Here is a tiny trained network, its code and every weight. The questions are about switching its units off for an input and a class, where a switched-off unit gives its printed mean instead of its output.

import numpy as np


def w(rows, s, z=0):
    codes = np.array(rows[::2]) - 128.0
    scale = np.full(codes.shape[1], s)
    scale[-1] = z or s
    return codes * scale


def norm(h):
    return h / np.sqrt((h * h).mean(-1, keepdims=True) + 1e-5)


def f(y):
    return np.maximum(y, 0)


def log_softmax(a):
    a = a - a.max(-1, keepdims=True)
    return a - np.log(np.exp(a).sum(-1, keepdims=True))


def net(x, mask):
    res = np.array(x, float).reshape(1, 5) / 4 @ E
    u = 0
    for l in range(4):
        y = f(norm(res) @ A[l][:, :-1].T + A[l][:, -1])
        res = res + np.where(mask[u : u + 8], y, B[l][:, -1]) @ B[l][:, :-1]
        u += 8
    return log_softmax(norm(res)[-1] @ U[:, :-1].T + U[:, -1])


A, B = {}, {}
E = w([
[206,110,54,147,152],'x0',
[124,106,191,69,134],'x1',
[154,216,171,178,179],'x2',
[108,55,42,251,41],'x3',
[137,133,127,124,235],'x4',
],0.0021)
A[0] = w([
[5,71,220,86,176,115],'0.n0',
[155,243,174,71,234,104],'0.n1',
[118,140,125,203,72,89],'0.n2',
[29,155,115,116,210,45],'0.n3',
[89,36,58,165,62,49],'0.n4',
[137,65,159,162,189,23],'0.n5',
[157,151,159,199,160,1],'0.n6',
[154,53,158,55,146,89],'0.n7',
],0.0027,0.00092)
B[0] = w([
[29,162,73,252,84,229],'0.n0',
[60,25,100,203,111,252],'0.n1',
[203,54,159,74,65,193],'0.n2',
[24,184,79,106,74,163],'0.n3',
[75,46,145,195,135,247],'0.n4',
[106,130,121,53,168,141],'0.n5',
[196,133,145,121,125,150],'0.n6',
[130,85,184,77,132,184],'0.n7',
],0.0025,0.002)
A[1] = w([
[220,111,71,148,238,144],'1.n0',
[164,167,119,90,110,71],'1.n1',
[140,252,176,65,209,103],'1.n2',
[206,132,111,63,153,59],'1.n3',
[146,100,166,68,184,5],'1.n4',
[121,116,130,117,111,91],'1.n5',
[170,210,111,218,122,136],'1.n6',
[133,121,80,209,131,137],'1.n7',
],0.0041,0.0017)
B[1] = w([
[171,213,144,77,112,250],'1.n0',
[92,138,107,88,135,134],'1.n1',
[88,4,120,181,139,222],'1.n2',
[98,180,80,116,123,156],'1.n3',
[83,93,116,144,120,166],'1.n4',
[154,133,117,127,117,145],'1.n5',
[179,58,162,122,157,221],'1.n6',
[152,121,148,166,172,250],'1.n7',
],0.0044,0.002)
A[2] = w([
[166,107,175,253,93,69],'2.n0',
[167,95,92,174,74,72],'2.n1',
[51,239,99,184,182,101],'2.n2',
[195,171,159,128,132,7],'2.n3',
[151,142,190,96,58,66],'2.n4',
[121,151,180,103,66,69],'2.n5',
[140,173,196,123,152,104],'2.n6',
[151,177,105,140,92,103],'2.n7',
],0.0046,0.0016)
B[2] = w([
[74,103,128,3,172,253],'2.n0',
[95,86,138,115,138,212],'2.n1',
[82,176,169,193,71,168],'2.n2',
[158,147,141,162,210,149],'2.n3',
[111,194,68,67,158,160],'2.n4',
[144,190,63,51,131,163],'2.n5',
[125,69,117,165,141,154],'2.n6',
[124,97,105,141,147,140],'2.n7',
],0.0043,0.0028)
A[3] = w([
[79,75,223,97,188,147],'3.n0',
[128,30,251,134,196,108],'3.n1',
[165,2,96,132,99,83],'3.n2',
[118,158,86,20,133,81],'3.n3',
[157,127,147,116,110,39],'3.n4',
[69,99,169,117,18,251],'3.n5',
[65,129,208,96,194,106],'3.n6',
[122,162,23,77,173,121],'3.n7',
],0.0036,0.0016)
B[3] = w([
[152,100,71,169,41,225],'3.n0',
[152,39,41,126,70,219],'3.n1',
[39,37,139,172,92,207],'3.n2',
[82,136,82,79,59,162],'3.n3',
[139,125,109,111,108,128],'3.n4',
[223,164,108,140,254,253],'3.n5',
[120,65,67,189,62,193],'3.n6',
[70,163,149,90,65,158],'3.n7',
],0.0037,0.0038)
U = w([
[107,202,100,6,95,161],'0',
[81,203,152,186,131,95],'1',
[165,171,176,107,120,2],'2',
[148,151,184,100,138,28],'3',
[109,21,91,158,110,193],'4',
[249,178,133,130,199,148],'5',
],0.012,0.0056)

Each question gives the input, the list of numbers given to net, and the class t.
The units are the neurons (one row each of A and B). Each row of codes is followed by its name. A weight is (code - 128) times the scale printed after its matrix; where a second scale follows, it is the last column's (A, B and U).
mask holds one flag per neuron, layer by layer. A switched-off neuron (its flag False) gives its mean, the last column of its row in B, instead of its output. The means were averaged over made-up inputs and are rounded, as every weight is.
A unit's drop is (log p(t) with every unit on - log p(t) with that unit switched off) / (log p(t) with every unit on - log p(t) with every unit switched off).
The circuit of an input: a set's keep is (log p(t) with only the set's units on - log p(t) with every unit switched off) / (log p(t) with every unit on - log p(t) with every unit switched off). Starting from the 12 units with the biggest drops (on a tie, the unit counted first), units are removed one at a time, each time the one whose removal leaves the highest keep (on an exact tie, the one counted first), for as long as the keep stays at least 0.8.
circuit, biggest first: the units of the circuit, biggest drop first
unit that matters most: the unit with the biggest drop
top k neurons: the k neurons with the biggest drops, biggest first
top k neurons in layer l: the k neurons of layer l with the biggest drops, biggest first
drop of u: that unit's drop, to one decimal
input [2,-7,-2,-4,-2], class 0: circuit, biggest first -> (0.n4; 3.n7)
input [-3,0,0,-3,-3], class 0: top 2 neurons -> (2.n5; 1.n2)
input [-5,-3,0,-5,-2], class 1: top 2 neurons -> (0.n0; 0.n1)
input [0,2,6,7,7], class 5: circuit, biggest first -> (1.n0; 0.n1; 0.n0; 3.n2)
input [3,-2,5,-7,8], class 4: top 2 neurons -> (1.n2; 3.n5)
input [0,7,0,-3,-3], class 0: unit that matters most -> 2.n5
input [-6,8,-3,3,-8], class 0: top 2 neurons in layer 2 -> (2.n5; 2.n4)
input [4,-8,4,1,7], class 5: top 2 neurons -> (1.n0; 1.n6)
input [2,-1,7,-7,8], class 4: circuit, biggest first -> (1.n2; 3.n5)
input [-3,1,-3,-3,-1], class 0: top 3 neurons -> (1.n2; 2.n5; 0.n4)
input [5,8,3,2,3], class 5: top 4 neurons -> (1.n0; 2.n0; 2.n3; 2.n6)
input [-7,4,4,1,3], class 1: top 2 neurons -> (0.n0; 2.n2)
input [-8,2,4,-5,-2], class 4: top 2 neurons -> (1.n2; 1.n0)
input [8,4,6,4,5], class 5: circuit, biggest first -> (1.n0)
input [6,0,-1,-5,2], class 0: top 2 neurons -> (1.n0; 1.n3)
input [-8,-3,-4,-8,-1], class 4: top 2 neurons -> (1.n2; 1.n0)
input [7,3,7,1,-6], class 5: drop of 1.n2 -> 0.1
input [-6,2,6,-8,5], class 4: drop of 1.n2 -> 0.2
input [-3,1,0,-2,-4], class 0: drop of 2.n5 -> 0.2
input [2,0,-3,-7,6], class 4: top neuron -> (1.n2)
